(in the rows, 128 means zero)
Each row has a class, written as a number after it.
[120 151 114 162 143 204 127 130 157 130 146 131 150 163 118 160  63 183
 186 138 130 169 125 106 201 122 100 141 131 125 141 146 134 163 103 103
 111 108 155 148 143  64 113 109 175  91 119  97 104  93  85 144  94] : 4
[119 161  78  70 169  78 113 103 149 137 125 125 129 147 142 105 134 126
 162 170  77 149 105  85 141  94 135 188 117 142  83 117 123 124 138 162
 133 102 132 169 149  69  64 156  70  88 116 114 131  98 189 112 125] : 1
[109 149 106 142 153 175 141 145 170 134 146 121 134 174 132 186  95 162
 215 125 177 152 152 117 218 121 103 138 114  90 148 125 154 174 108  93
 132  90 176 126 156  56 115  97 190  89  88  96 124 119  62 135 115] : 3
[165 125  94 182  98 136 126 161  99 106 135 132 140  72 145 121  92 153
 141 151 166 137 158 118 107  93 116 130 182 176 164 130 131 131 135 110
  28  64 185  85 106 172 167 176 126 140 182 117 132  92 136 141  61] : 12
[114 151 115 196 146 197 127 129 135  92 140 116 137 137 115 180  99 193
 218 139 132 154 144 117 173 122  97 139 132  99 144 131 132 164 116  63
  96 100 192 130 136  72 106 100 177  96 119 106 111 114  71 157  97] : 12
[126 164  80 194 126 174 136 133 151 114 136 140  89 167 116  86 117 206
 125 149 142 160 126 120 130 168 114 122 143 148 150 103 112  95 140 136
  49 107 127 121 137 101 151  83 121 143 150 122 137  82  99 133 120] : 10
[170 146 114  78 160  95 107 124 104 137 102 134 143 129 152 127  98 110
 159 164  86 156 118  98 176 107 135 175  64 156  93 121 140 122 125 142
 153 108 158 173 130  93  91 172 106 112 135 109 147 108 165 114 123] : 8
[104 133 102 160 159 182 139 137 147 122 155 124 178 147 106 196 110 166
 189 131 185 158 131 121 196 148  89 154 125 117 127 132 160 150 102  84
  86 121 157 117 156 101 122 106 175 108  86 103 123  84  53 135  99] : 10
[105 141  84 200 142 170 128 168 107 115 128 130  90 147  95 107 105 192
 122 154 145 156 130 103 135 178 110 123 122 157 177 114 118  83 140 145
  70 139 100 141 131  89 157  63 137 143 150 108 123 111  83 134 113] : 8
[108 158  84 176 122 161 153 123 120 138 140 146  63 158  85  88 108 216
 119 156 153 172 128  92 141 146 138 134 151 170 146 119 111  81 150 137
  51 118 123 153 112  57 164  90 119 134 127 114 131 109 120 146 144] : 1
[164 151 107 114 159  82  83 147 121 123 131 128 153 143 175 117 104 101
 163 158  73 155 132 138 157  95 139 148 115 126  99 122 134 127 133 163
 162 100 140 153 150  98  63 149  98 103 136 115 126  95 176 116 110] : 10
[114 153 101 171 175 179 141 135 143 126 130 126 137 145 116 177  81 176
 194 173 143 173 137 103 215 137  97 153 106 118 166 134 131 158 100  70
 117 127 151 141 162  28 117  95 192 105 140 104 133 109  54 137 106] : 8
[108 130 129 180 145 204 123 142 138 110 144 132 152 143 107 177  80 169
 201 135 124 161 144 110 184 119 109 128 135 104 129 157 132 166 111  94
 113 115 159 140 148  74 106 102 155  93 100 101  90 121  72 142  94] : 3
[144 137  91  83 150 118 154  97  84 133  84 104 107  69 151 135 103 120
 119  92 109 142 132 173 113 125 149 142 146 119 129 107 147 143 134 139
 133 160  85 118 145 137 140 107 129 122 143 130 113  93  88 142 117] : 12
[111 137  73 192 137 166 162 166 133 106 117 131  77 160 112  97  84 185
 114 131 147 151 144 131 144 159 111 122 129 153 179 136 107 117 121 174
  92 129 112 160 126  82 153  73 129 140 167 125 141 120 112 111 117] : 7
[148 147  74  93 161 102  85 160 156 177 139 133 185 177 162 125 114 146
 172 172  77 141 122 100 188 125 120 153  63 159 123 120 145 133 141 145
 102  73 167 146 132  75  59 119 114  91 146 115 125  84 176 104 118] : 6
[146 135 110  73 154 136 146 115  85 111  83 111 133  73 152 162 108 100
 134 103  95 131 130 163 130 120 130 128 153  84 159 121 128 130 102 125
 150 139  95 110 137 149 128 132 149 141 135 143 112 107  83 133 120] : 7
[136 127  59  72 153 109 159 122 111 172 106 129 121  84 151 135 145 115
 129 110  95 142 129 197 125 165 129 138 107  92 156 105 133 136 136 142
 118 162  85 113 155 153 173  88 158 139 130 149 107 100  66 147 105] : 6
[151 143 102 165 113 130 147 116  95  95 112 115 111  61 154 123  97 150
 139 157 158 131 151 122  99 101 123 141 186 152 145 127 110 150 129 103
  54  66 194 108 125 146 166 163 122 121 177 124 129  80 124 135  62] : 12
[166 133  96 159 105 156 126 153 120 149 129 131 131  80 166 141  92 155
 126 144 133 135 160 103 129  86 111  83 160 160 149 123 128 140 119  83
  38  79 202 113 128 133 139 155 145 127 190 114 110  95 141 140  74] : 2
[115 149 103 212 162 187 131 148 125 118 144 120 165 156  91 196  98 174
 203 126 153 155 155 129 202 141  93 133 128  98 148 138 152 177 114  71
  93 111 189 126 145  57 115  98 176  88 101 107  98 104  50 155  98] : 11
[147 122  66  60 130 136 134 124 128 158 120 103 122  82 174 133 101 110
 129  89  85 128 130 142 143 138 144 124 140 100 147 111 151 130 140 148
 124 132  81  87 165 151 130  99 127 132 119 127 104  98  84 144 107] : 3
[182 151  88  86 174  98 100 144 128 141 121 139 146 127 176 128  88 126
 154 170 110 158 115 117 198 109 116 165  65 144 106 121 124 128 121 145
 137 117 145 190 143  76  71 150 109  93 151 107 124 104 160 119 109] : 11
[117 145  72 179 103 179 136 127 149 117 132 135  78 167 100 116 127 189
 119 109 138 159 128  97 143 161 110  83 124 183 146 109 119 104 144 142
  29 105 139 139 122 119 172  92 131 153 140 101 137  95 136 150 115] : 1
[113 115  92 182 110 144 113 140 147 109 118 139  97 159  91  84 130 170
 113 158 135 156 140 128 147 149 129  83 142 165 152 123 122  94 137 146
  65 140 116 133 105  98 139  87 129 158 138 114 154 105 120 145 135] : 5
[161 148 102 123 151  88  91 146 134 135 111 132 174 120 159 120  94 121
 179 178  81 141 104  89 146 104 127 193  81 146  94 105 123 122 134 135
 128 121 136 168 122 101  66 142 107 106 136 110 119 103 175 105  97] : 9
[105 115  82 151 110 154 149 116 142 150 149 137  64 155  97  87 116 186
  92 130 165 158 137 119 143 156 128 121 137 138 150 128 140  89 131 147
  66 148  97 126 134 113 180  70 122 160 115 133 123 116 100 140 108] : 3
[136 143 103 183  95 198 113 144 120 134 122 137  94 156 102 115 115 195
 118 148 109 151 123  86 160 180 103  88 119 187 164 111 112  99 139 129
  42 138 145 135 112  80 133  65 137 155 157 108 136 100  95 127 127] : 5
[137 134 105 151 135 125 142 152 108 113 112 127 144  74 130 114  90 144
 146 140 146 126 148 104 123 101 109 139 163 141 162 114 109 137 121  94
  50  75 193 112 131 133 158 151 122 127 156 140 122 109 134 134  77] : 9
[162 139 113  66 138  76  88 112 146 142  96 126 161 138 159 105 119  98
 140 146  91 131 130 111 137 111 135 168  92 140  74 125 138 150 140 170
 152 128 149 135 117 127  86 155  94 110 144 135 145 109 168 110 100] : 8
[ 99 129  92 188 135 143 115 154 128 124 134 136 125 151 110 123 121 181
 155 183 143 165 133 119 154 162 108 114 130 157 199 124 140 104 139 152
  52 127  97 127 143  87 166 100 149 139 152 100 152  91  78 136 120] : 8
[ 95 132  85 199 167 178 142 172 158 124 169 128 161 159 101 169  85 171
 207 117 142 160 141 115 199 132  94 152 118 111 146 137 145 151 109  90
 103 113 155 138 164  71 124  93 163 101  96  95 103 110  80 157 100] : 9
[116 106 103 193 136 200 137 149 119 123 113 140  86 150 104  95  82 161
 113 125 125 157 137 132 161 151 109 104 102 141 182 124 116 108 113 135
  72 129 108 144 125  99 159  87 146 153 145 110 126  97 101 107 112] : 7
[165 127 115 135 133 118 139 135 108 111 116 141 135  41 157 107 117 131
 128 168 144 145 134 122 129  85 122 131 153 147 144 133 105 143 114 104
  96 105 182 131 110 149 159 190 145 157 185 117 130 110 120 158  72] : 8
[152 157  99  59 156  91  98 113 144 131 130 140 158 141 179 105  88 128
 159 173  76 169 114 102 145  72 139 187 120 158  75 116 147 121 131 171
 132 109 133 158 140 107  57 160  71  98 130 112 118  95 192 116 103] : 10
[124 122  80  74 174 138 161  93 108 115 101 121  97  78 146 119 100 112
 122 119  76 151 116 152 143 154 122 156 157  86 125 123 143 144 118 118
 157 163  67 150 175 132 124  94 115 124 133 134  97 124  98 143 115] : 11
[113 146  89 195 162 191 127 158 154  88 104 132 154 149 102 182  82 176
 218 150 135 169 137 130 206 121  94 147 135  97 146 152 122 170 102  88
 109 120 152 144 143  70  98 115 178  82 121  96 102 107  67 143  83] : 11
[149 135  93  65 163  73  99 119 164 143 129 138 168 155 141 115 107 113
 163 164  61 144 125 100 186 106 140 162  89 131  78 124 129 131 130 144
 161 116 157 176 134  62  55 145  90 111 143 130 141 109 202 119 135] : 4
[112 149 114 215 172 197 143 129 141  83 138 114 147 148 123 153  66 147
 207 122 124 153 146 136 193 117  98 151 124 108 142 117 135 165 101  65
 147 108 146 138 160  70  97 110 167 100 133 101 115 106  89 136 103] : 7
[128 134 100 200 112 175 140 123 122 114 130 132  87 136 101  99  98 172
 129 155 128 162 137  97 130 154 116 105 156 170 154  97 124 102 140 112
  32 138 129 129 130  77 163  96 131 156 161 111 134 105 114 117  98] : 1
[162 130  85  82 157  75  97 139 138 144 121 139 146 152 172  99  99 114
 176 173 109 146 121 108 189 133 129 178  93 146  86 108 123 116 136 141
 148 120 151 156 141  80  86 162  93 116 160 108 143 100 181 107  93] : 5
[158 139  89  90 148 118 140 105 125 123 109 116 104  65 169 117 130 116
 123 101  64 130 125 168 120 133 156 114 156 110 122 115 130 127 139 145
 156 147  93 123 150 134 125 131 140 146 142 127  90  76 100 150 106] : 6
[166 150 111 160 109 155 114 171 125 137 134 118 151 103 158 139  80 160
 168 156 142 131 135 108 138 100 108 132 150 156 197 113 116 140 117 102
  51  65 186 114 126 120 136 156 145 113 184 123 138 101 124 126  76] : 6
[144 135  83  67 159  87 146  91  94 116  83 116 110  69 160 144 111 103
 125 121 115 147 140 181 110 108 142 146 146  90 137 116 144 123 115 149
 158 137  83 104 141 166 147 128 144 135 127 129 119  91  76 168 113] : 12
[131 157 131 218 151 190 110 153 141  94 134 119 176 132 112 170 107 174
 198 146 127 145 116 144 202 138 100 131 114  93 145 129 133 161 111  76
 140 119 153 139 147  90  99  91 194 111 127 102 111  88  49 153  90] : 10
[157 124  63  72 140 117 147 106  99 159 119 125 103  92 173 132 106 121
 124  92  92 154 143 170 161 137 144 103 136 116 147 101 166 115 140 133
 120 143  98  97 150 133 148 105 132 155 132 116 112  97  77 173 133] : 5
[102 163 105 181 152 186 113 148 160 120 139 108 143 164 108 196  93 181
 227 147 133 148 141 113 201 113 116 128 109 123 149 139 136 168 117  84
 129  89 166 150 149  49  92  96 198  64 113  98 123  98  91 154 111] : 2
[116 128  57 127 139 156 145 148 136 128 129 138  76 159 106 135 129 188
 101 155 143 161 144 117 160 153 125  89 103 146 181 132 120  82 126 161
  73 110 128 137 125  91 160  90 153 155 120 114 150 106 108 153 138] : 12
[160 156  99 161 118 122 136 124  99 115 127 124 136  62 137 110  97 143
 142 153 143 136 135  96 100  92 107 141 169 183 125 126 115 140 104  92
  43  70 193 114 152 151 158 163 112 125 176 138 131  72 122 148  60] : 9
[157 148  71  55 159  76  88 138 141 154 133 136 149 140 183 134 107 152
 171 194  83 173 122  97 181  85 136 167  85 128 114 128 136 123 137 138
 135 121 159 187 110  75  61 157 120 113 133 101 124 129 170 130 127] : 0
[107 154 118 174 172 180 119 165 117 120 155 119 164 145 104 186  84 170
 221 152 120 171 139 119 206 112 102 159 113 105 159 134 131 149  99  69
 120 117 166 170 151  47 103 118 192  89 113  99 116 114  76 147 118] : 7
[129 138  68  57 147 116 159 117 105 171 136 126  96  95 156 142 139 138
 118  84 125 146 120 162 123 149 134 162 117 114 132 102 146 112 151 155
 128 166  81 137 141 154 149 100 128 128  99 124 105 123  83 147 133] : 6
[179 146  64 144 116 120 140 170 117 116 139 139 135  86 163 113  94 170
 142 169 156 142 153 111 152 108 105 142 121 172 148 118 128 126 127  92
  40  52 217 155 119 151 165 173 122 137 189 121 153  93 159 148  79] : 0
[166 131  96 178 113 111 151 142 118 130 132 137 128  72 166 127 110 155
 131 165 143 130 156 127 129 113 122 117 165 138 156 150 122 155 136  89
  49  84 176 101 143 122 168 156 142 138 173 124 104  97 109 132  48] : 3
[103 143 112 196 150 187 131 138 150 118 126 124 127 136 107 174 113 180
 194 155 115 150 128 110 175 128 100 132 149  92 144 159 124 170 107  79
 129 116 164 153 149  59 108 112 190  96 123 104  92 113  76 137  93] : 2
[121 116  89  88 148 119 164 102  98 126  99 123 111  89 126 102 110 114
 122  79  99 134 149 179  90 128 145 145 151 117 105 108 155 122 131 161
 136 145  99 102 141 174 161 110 106 130 107 146 102 103  93 169 121] : 5
[114 147 110 186 164 180 157 145 138 100 135 119 144 131 106 176 106 173
 200 138 138 140 148 132 202 147 108 136 126  99 132 152 132 169 107  76
 135 107 160 159 160  51 115  98 179  89 105 107 116 101  61 151 107] : 3
[116 149  89 180 100 157 161 123 143 126 141 153  82 137  97 119  98 191
  98 145 160 159 132 114 133 138 133 127 153 154 161 123 113  94 137 152
  63 129 112 139 113 100 173  87 123 152 128 125 120  99 115 144 126] : 4
[128 163 116 161 154 187 131 160 118  91 104 121 150 138 111 199  88 196
 217 161 124 164 124 113 212 122 111 124 139 136 168 157 120 151 102  86
 120 101 165 152 130  40  97 114 200  88 122  86 134 104  54 169 121] : 5
[187 135 116 172  87 136 122 142  86 164 127 136 130  96 133 122  79 149
 123 140 156 133 145 115 122  84 124 123 154 160 157 129 136 131 111  99
  67 101 169 102 112 134 160 167 142 140 188 132 124  96 119 132  60] : 4
[181 148  89 156 105 147 123 152 121 132 138 138 157  75 160  91  70 175
 135 161 152 151 128 107 136  89 106 122 166 183 153 129 122 140 108 105
  25  66 201 110 114 158 148 177 121 143 216 124 132  74 132 137  67] : 4
[154 126  71  61 142 124 130 122 130 143 104 103 113  96 150 139 126 134
 134  72  94 138 115 137 156 154 125 136 112 112 125 109 146 136 136 136
 122 148 127 151 136 140 142 106 156 144 131 125 105  96 103 147 118] : 0
[167 133 132 142 111 115 119 156  92 110 114 129 166  68 133 123  98 144
 146 146 128 127 149 105 124  93 116 137 152 168 152 124 132 128 123  99
  52  84 207 102 109 161 154 169 111 147 203 145 138 107 145 141  74] : 8
[169 140 119 180 101 130 137 147 103 129 112 134 147  61 148 108  89 147
 136 152 135 120 146 108 103  97 115 140 167 152 176 120 125 138 121  93
  38  52 186  82 112 167 175 164 145 141 162 133 131  75 112 144  74] : 9
[126 119  72  85 155 121 151 114  78 141  89 108  98  63 152 125 111 117
 133  90  73 140 140 174  90 147 133 142 150  81 144 105 143 125 132 128
 117 140  98 106 137 179 157  95 138 132 127 132  98 103  71 158 109] : 2
[114 131  87 159 121 164 132 166 135 135 153 140 112 144 123 122 102 182
 120 157 152 153 146 113 134 134 134  94 127 151 184 108 131 103 147 136
  55 139 132 110 123  93 147  86 123 162 150 130 122 125 111 118 122] : 0
[130 126 126 171 136 180 107 157 131 108 112 142 150 131 107 196 105 172
 202 157 138 161 135 108 217 127  91 118 133 119 153 149 128 137 104  76
  95 105 176 157 128  87 125 152 206 111 112  82 118 100  80 145 109] : 5
[177 144  95 173 120 128 148 116 127  88 116 136 138  37 171  86  74 161
 148 171 129 132 137 106 115  80 116 154 184 172 129 138 113 147 123  92
  54  54 179 122 117 158 148 181 123 126 185 118 113  73 138 148  51] : 9
[143 140  98  56 172  91  79 169 127 173 116 131 168 167 167 143 101 116
 161 151 102 157 125 103 185 116 121 159  78 123 134 121 137 119 131 170
 143 126 132 141 146  84  76 153 109 100 137 117 137 126 163  98 129] : 8
[183 135 102  91 156  90 100 119 142 139 106 143 135 142 163  91  93 109
 146 179 105 146 112 108 165  94 139 187  67 134  71 121 117 116 123 159
 169 104 156 165 119  87  72 176  88 113 146 116 132  99 189  93 106] : 12
[111 138 114 173 162 176 140 142 156 109 136 114 161 148 107 203 101 176
 221 139 140 159 144 137 238 135 105 135 124  82 148 147 152 172 116  69
 128 122 160 143 167  48 119  94 211  93 102 104 106 115  51 137  96] : 3
[113 137  79 140 124 169 143 124 155 129 117 139  79 158  87  99 127 190
 108 118 142 163 128 123 141 142 122 111 118 162 154 108 104  86 132 153
  75 144 121 142 107 107 156  88 144 150 123 122 137 122 103 157 136] : 6
[169 135  92  87 132 104  68 174 154 174 118 137 145 176 168 132 112 126
 172 145  80 144 116  94 200 124 124 146  58 143 137 118 112 126 141 153
 117  90 171 170 108  73  67 139 121 106 141 101 139 109 193  99 120] : 6
[158 115  83  61 126 112 136 148 127 172 134 110 146  80 166 125 114 112
 148  69 123 117 140 162 127 143 145 148 133  95 129  89 163 122 149 156
 123 146 107  89 134 178 155 115 132 144 129 136 103 109  91 144 114] : 3
[129 145  45 184 152 161 155 138 105 122 140 146  69 125 116 125 112 203
 109 175 146 169 153 114 159 170 107  92 147 159 195 122 123  86 135 124
  37 117 117 136 150  70 168 102 150 152 149 108 129  90  75 158 119] : 11
[165 155  91 106 163  81  89 151 112 149 124 129 147 146 173 128  99 135
 155 173  71 149 122  94 198 128 133 166  80 145 120 117 135 111 143 136
 136 115 148 186 120  61  58 159 111 124 156  99 129  95 188  82 134] : 7
[142 131  72  67 142 124 135 102 106 117 104 111 106  86 162 124 119 131
 134 105  75 144 137 154 110 142 126 140 144 107 139 107 143 115 138 149
 101 120 107 115 147 175 144 135 119 131 126 136 129  97 121 150 123] : 12
[168 130 133 154 108 137 115 154 106 120 132 126 160  41 162 107 118 158
 157 150 119 114 129 117 117 105 118 113 171 143 140 114 106 127 126  83
  66  85 205 118 118 155 145 168 137 142 211 130 126  85 134 167  78] : 2
[153 153 114 135 110 142 133 161 102 120 135 135 138  95 155 143  89 154
 148 158 166 135 139  84 139 111 104 132 148 170 165 119 115 130 127 105
  35  44 210 117 118 147 161 167 123 126 165 120 142 105 158 120  82] : 1
[109 140 119 167 133 178 127 136 121 105 118 144  89 158 101 116 105 176
 125 162 134 158 135 100 129 129 119  98 115 153 177 115 115  78 119 154
  75 104 122 124 131  94 147  90 118 144 143 124 138 112 107 134 137] : 8
[178 132 109 151 128 149 126 173 119 132 139 122 158  86 160 116  87 167
 137 161 147 126 141  97 152 112 105 123 144 163 183 126 131 132 109  68
  32  55 215 104 120 128 149 174 149 149 199 125 133  74 130 120  82] : 0
[151 121  95 140 106 134 115 141 132 128 135 127 134  68 152 136 111 148
 155 158 122 132 147 101 114 107 103 107 164 154 156 133 111 140 121 112
  51  95 184 124 135 135 149 169 146 130 176 125 139 104 126 161  68] : 2
[131 126  72  22 147  98 131 112 108 163 102 114 108  87 156 143 125 117
 147 105  87 150 138 174 151 120 149 138 121  94 159  91 174 128 134 139
 130 144  97 115 132 158 144  98 161 138 103 128 135 101  79 174 138] : 5
[150 138 100  87 135 132 143 111  95 163  95 122 107  87 155 123 112 117
 104 109  92 133 119 145 103 118 141 119 121 121 166 103 142 129 132 148
 109 152  82  93 132 146 140 103 130 147 124 138 102 113  83 115 116] : 9
[163 101  78  33 149 137 144 113 116 178  87 114 117  88 148  96  96 106
 120  58  88 133 127 149 170 153 135 123  88 130 138  82 146 110 113 146
 132 158  98 104 142 152 163 105 156 167 143 136 146  77  90 152 126] : 9
[118 146 116 173 152 190 138 166 127 119 141 128 152 150 111 215  81 186
 199 143 140 165 139 105 201 133 100 129 127  91 152 155 123 154 113  81
 117 132 172 158 127  47 112 106 192  99 108  92  96 152  73 141  98] : 1
[109 132  75 168 132 152 161 115 131 109 133 149  67 155  94  75 135 193
 101 154 157 154 143 126 111 169 117 115 114 165 129 116 114  83 137 158
  73 148 124 146 120  99 169  98 111 161 135 137 141 125 128 139 126] : 12
[137 128  46  64 154 104 160 130 114 165 120 123  95 112 153 128 132 117
 132  78 111 159 135 194 114 131 150 144 115 110 124 103 159 127 141 159
 129 161  82 125 141 158 151  92 134 130 114 130 109 120  93 150 118] : 6
[127 119 106 106 145 124 165 106 102 123 104 113 111  56 159 112  96  96
 133  77  90 122 130 164  92 134 151 156 175  79 136  95 125 140 142 135
 150 152  77 100 146 155 153  85 111 137 124 140  90 110  91 153 106] : 9
[181 153 127 108 142  82  95 130 116 157 103 142 142 137 161 144 100 128
 142 181 114 146 119 108 191 110 136 164  84 138 108 128 135 119 126 120
 146 127 144 168 120  74  77 170 132 121 140 111 124  96 167  78 112] : 10
[142 136  65  84 132 102 142 114 109 155 119 130  98 107 169 135 110 120
 133 106 106 149 150 162 136 144 141 124 140 116 140 102 157 124 145 151
 120 151  97 112 141 130 144 108 118 141 123 122 115 105  98 154 128] : 5
[177 117  73 164 118 150 127 172 118 132 132 146 146 100 143 132  94 178
 154 146 166 155 161 120 153 116  89 123 141 158 160 136 128 130 120  95
  10  69 211 125 105 151 172 189 146 138 188 115 133 106 145 137  77] : 12
[105 141 120 161 156 209 149 119 128 123 139 128 128 140 111 201  83 172
 216 126 152 163 136 110 189 100 112 140 148  78 145 134 132 149  96  85
 140 111 153 139 142  55 119 120 184  94  94  98  94 122  70 157 104] : 1
[151 148 121  83 158 100  89 117 118 139  85 141 133 127 149 122  89 138
 151 187  57 162 115  90 181 106 129 154 120 136 118 143 127 132 115 136
 142 113 144 174 132  52  61 147 119 105 132 114 121  93 148 117 133] : 5
[177 142  80  69 152  89  91 140 122 171 106 132 150 151 167 124 108 119
 160 178  50 155 125  99 170 122 124 159  74 163 110 115 131 123 136 142
 103 115 159 148 146  70  78 164 112 102 145 104 145  91 156 103 110] : 5
[115 150 106 158 151 183 147 152 154 118 134 124 134 143 130 206  91 178
 197 150 142 160 133 122 224 139 111 138 121 112 171 153 122 178 116  74
 127 118 167 161 142  49 109 109 199  97 116  96 127 124  82 126 103] : 6
[157 155 101 104 141  87  80 159 116 170 126 129 147 134 155 129 101 128
 141 166 103 137 112  85 179 105 123 154  69 160 130 119 127 115 123 133
 131 110 143 158 132 102  77 129 114 117 151 111 134 100 162 103 114] : 9
[170 132 137  61 150  94  58 121 117 145  96 128 192 139 156 112  98 110
 162 168  63 127 106  96 162  97 120 157  66 134  93 111 146 115 113 135
 139 104 154 143 135 127  56 169  90 102 150 126 136  99 169 123 113] : 11
[159 120 104 143 129  93 143 164  93 103 131 124 155  42 141 123 124 163
 148 189 169 125 135 134 132 105 134 144 161 132 164 137 103 118 122 103
  65  86 207 131  98 133 167 174 136 151 189 129 140  96 125 155  76] : 12
